[[111 134 111 112 130 128 131 136 140 113]
 [139 120 144 138 116 133 115 144 116 118]
 [115 117 133 124 133 129 132 131 137 119]
 [132 118 132 124 106 129 126 135 115 134]
 [116 132 142 120 106 132 126 149 144 121]
 [122 130 114 111 116 129 132 147 125 127]]
:
[[113 111 134 111 112 130 128 131 136 140]
 [118 139 120 144 138 116 133 115 144 116]
 [119 115 117 133 124 133 129 132 131 137]
 [134 132 118 132 124 106 129 126 135 115]
 [121 116 132 142 120 106 132 126 149 144]
 [127 122 130 114 111 116 129 132 147 125]]

[[138 120 144 144 123 122 119 144 140 129 125 142]
 [146 116 127 124 148 114 117 125 131 141 142 130]
 [153 114 131 128 142 113 116 129 135 139 138 134]]
:
[[142 138 120 144 144 123 122 119 144 140 129 125]
 [130 146 116 127 124 148 114 117 125 131 141 142]
 [134 153 114 131 128 142 113 116 129 135 139 138]]

[[127 143 127 145]
 [130 133 118 132]
 [131 123 126 135]
 [129 116 133 126]
 [129 112 134 119]
 [116 125 132 112]
 [126 116 135 125]
 [119 155 115 142]
 [125 134 125 130]
 [122 145 124 131]
 [129 125 116 127]
 [132 130 129 121]]
:
[[145 127 143 127]
 [132 130 133 118]
 [135 131 123 126]
 [126 129 116 133]
 [119 129 112 134]
 [112 116 125 132]
 [125 126 116 135]
 [142 119 155 115]
 [130 125 134 125]
 [131 122 145 124]
 [127 129 125 116]
 [121 132 130 129]]

[[116 114 108]
 [110 121 113]
 [140 124 126]
 [100 126 116]
 [113 112 103]
 [117 113 108]
 [102 123 114]
 [141 125 130]
 [125 141 140]
 [140 123 125]
 [144 123 127]
 [109 120 112]]
:
[[108 116 114]
 [113 110 121]
 [126 140 124]
 [116 100 126]
 [103 113 112]
 [108 117 113]
 [114 102 123]
 [130 141 125]
 [140 125 141]
 [125 140 123]
 [127 144 123]
 [112 109 120]]

[[126 136 118 141 126 125 137]
 [130 106 135 122 130 132 104]
 [116 125 133 123 115 117 125]
 [118 123 135 120 118 119 123]
 [128 133 116 146 127 127 134]
 [133 129 118 144 131 131 130]
 [136 125 132 120 137 136 124]
 [131 120 132 124 131 132 119]]
:
[[137 126 136 118 141 126 125]
 [104 130 106 135 122 130 132]
 [125 116 125 133 123 115 117]
 [123 118 123 135 120 118 119]
 [134 128 133 116 146 127 127]
 [130 133 129 118 144 131 131]
 [124 136 125 132 120 137 136]
 [119 131 120 132 124 131 132]]

[[137 111 128 128]
 [139 104 132 132]
 [121 135 133 132]
 [127 129 136 137]
 [144 100 118 120]
 [124 133 118 118]]
:
[[128 137 111 128]
 [132 139 104 132]
 [132 121 135 133]
 [137 127 129 136]
 [120 144 100 118]
 [118 124 133 118]]

[[131 137 124 128 112 128 131 122 127 128 129 131 114 135 126]
 [138 127 103 127 135 143 129 133 138 117 132 133 123 140 130]]
:
[[126 131 137 124 128 112 128 131 122 127 128 129 131 114 135]
 [130 138 127 103 127 135 143 129 133 138 117 132 133 123 140]]
---
[[146 135 133 136]
 [133 142 141 125]
 [138 145 142 128]
 [138 124 123 138]
 [153 151 147 136]]
:
[[142 141]
 [145 142]]

[[111 111 111 111 111]
 [108 107 108 108 108]
 [150 150 150 150 150]
 [119 118 119 119 116]
 [149 150 149 151 150]]
:
[[107 108]
 [150 150]]

[[126 137 120 142]
 [145 156 127 140]
 [131 140 123 139]
 [131 141 122 140]]
:
[[156 127]
 [140 123]]

[[125 131 119 129]
 [101 107 114 154]
 [145 129 120 122]
 [138 132 100 129]
 [116 150 145 126]]
:
[[107 114]
 [129 120]]

[[117 146 108 112]
 [118 145 107 113]
 [117 147 109 113]
 [117 146 110 112]
 [117 146 107 113]]
:
[[145 107]
 [147 109]]

[[133 138 129 124]
 [121 138 128 130]
 [129 154 131 116]
 [115 141 129 135]]
:
[[138 128]
 [154 131]]
